Below are the code and all the weights of a small trained network. Each question names an input and a class and asks about switching units off, where a switched-off unit gives its printed mean instead of its output.

import numpy as np


def w(rows, s, z=0):
    codes = np.array(rows[::2]) - 128.0
    scale = np.full(codes.shape[1], s)
    scale[-1] = z or s
    return codes * scale


def f(y):
    return y / 2 * (1 + np.tanh(0.7978845608 * (y + 0.044715 * y**3)))


def log_softmax(a):
    a = a - a.max(-1, keepdims=True)
    return a - np.log(np.exp(a).sum(-1, keepdims=True))


def net(x, mask):
    res = np.array(x, float).reshape(1, 3) / 4 @ E
    y = f(res @ A[0][:, :-1].T + A[0][:, -1])
    res = res + np.where(mask, y, B[0][:, -1]) @ B[0][:, :-1]
    return log_softmax(res[-1] @ U[:, :-1].T + U[:, -1])


A, B = {}, {}
E = w([
[166,81,126,76,71,158,85,115,103,110,254],'x0',
[165,40,37,124,84,57,145,130,93,140,88],'x1',
[66,121,142,63,79,105,74,189,155,95,143],'x2',
],0.015)
A[0] = w([
[114,48,39,184,94,33,131,146,54,144,67,184],'neuron 0',
[132,181,122,212,247,169,196,75,100,193,105,156],'neuron 1',
[75,155,145,104,114,238,104,194,109,79,76,140],'neuron 2',
[148,160,136,104,97,177,97,73,173,65,225,148],'neuron 3',
[98,121,144,44,44,88,115,196,156,113,134,135],'neuron 4',
[137,175,212,214,221,181,175,89,200,178,117,220],'neuron 5',
[93,83,161,33,74,58,17,190,77,120,147,160],'neuron 6',
[156,68,116,57,67,162,89,115,141,86,163,252],'neuron 7',
[166,129,139,149,128,254,79,118,179,122,219,141],'neuron 8',
[84,77,71,2,88,116,79,132,128,61,145,223],'neuron 9',
[157,94,49,56,91,142,87,156,85,142,208,130],'neuron 10',
[30,159,205,47,114,62,105,186,172,114,111,161],'neuron 11',
[120,82,92,110,125,88,157,93,106,106,204,163],'neuron 12',
[159,65,44,72,82,113,158,133,63,141,147,137],'neuron 13',
],0.0076,0.0036)
B[0] = w([
[216,76,119,115,151,92,162,43,180,156,104,249],'neuron 0',
[53,145,71,89,170,140,136,179,81,212,42,225],'neuron 1',
[136,93,160,189,175,181,78,212,198,143,173,179],'neuron 2',
[207,170,164,70,132,104,89,194,91,68,213,228],'neuron 3',
[109,150,66,166,130,204,128,93,157,66,127,203],'neuron 4',
[48,120,125,128,248,144,123,232,98,127,81,238],'neuron 5',
[129,199,108,108,73,139,175,123,163,115,166,232],'neuron 6',
[149,219,179,164,54,118,147,127,81,3,185,228],'neuron 7',
[61,191,179,76,101,76,62,159,80,69,131,229],'neuron 8',
[175,230,107,144,66,141,201,88,153,64,162,230],'neuron 9',
[134,141,176,178,63,85,130,153,85,103,95,222],'neuron 10',
[148,114,73,116,139,170,99,139,217,101,174,214],'neuron 11',
[148,129,152,193,42,94,107,86,78,130,134,182],'neuron 12',
[153,142,186,206,71,117,192,96,140,173,133,217],'neuron 13',
],0.0076,0.015)
U = w([
[137,197,36,95,81,178,144,124,203,104,151,85],'0',
[180,61,105,76,171,49,138,72,161,222,55,250],'1',
[153,162,203,223,41,93,177,99,71,117,125,86],'2',
[41,167,130,103,172,162,134,180,19,198,41,143],'3',
[166,178,213,2,89,95,32,169,34,62,178,106],'4',
[104,66,218,148,184,146,55,201,191,115,120,94],'5',
],0.0081,0.0022)

Each question gives the input, the list of numbers given to net, and the class t.
The units are the neurons (one row each of A and B). Each row of codes is followed by its name. A weight is (code - 128) times the scale printed after its matrix; where a second scale follows, it is the last column's (A, B and U).
mask holds one flag per neuron, in row order. A switched-off neuron (its flag False) gives its mean, the last column of its row in B, instead of its output. The means were averaged over made-up inputs and are rounded, as every weight is.
A unit's drop is (log p(t) with every unit on - log p(t) with that unit switched off) / (log p(t) with every unit on - log p(t) with every unit switched off).
The circuit of an input: a set's keep is (log p(t) with only the set's units on - log p(t) with every unit switched off) / (log p(t) with every unit on - log p(t) with every unit switched off). Starting from the 12 units with the biggest drops (on a tie, the unit counted first), units are removed one at a time, each time the one whose removal leaves the highest keep (on an exact tie, the one counted first), for as long as the keep stays at least 0.8.
units of the circuit, in order: the units of the circuit, biggest drop first
k most important neurons: the k neurons with the biggest drops, biggest first
drop of u: that unit's drop, to one decimal
input [1,2,-7], class 3: units of the circuit, in order => neuron 1
input [1,-3,5], class 0: units of the circuit, in order => neuron 11; neuron 4
input [-5,-8,3], class 5: 2 most important neurons => neuron 2; neuron 11
input [-6,2,0], class 1: units of the circuit, in order => neuron 0; neuron 7
input [-8,5,7], class 0: 2 most important neurons => neuron 11; neuron 4
input [-6,5,5], class 1: 2 most important neurons => neuron 0; neuron 7
input [6,3,8], class 2: 2 most important neurons => neuron 10; neuron 7
input [-7,2,0], class 3: 2 most important neurons => neuron 1; neuron 5
input [-6,0,4], class 5: 2 most important neurons => neuron 9; neuron 6
input [-1,4,4], class 0: 2 most important neurons => neuron 4; neuron 6
input [5,4,7], class 2: drop of neuron 10 => 0.2
input [-8,-7,6], class 5: drop of neuron 12 => 0.0
input [3,0,-5], class 4: drop of neuron 5 => 0.3
input [0,7,-4], class 1: units of the circuit, in order => neuron 0
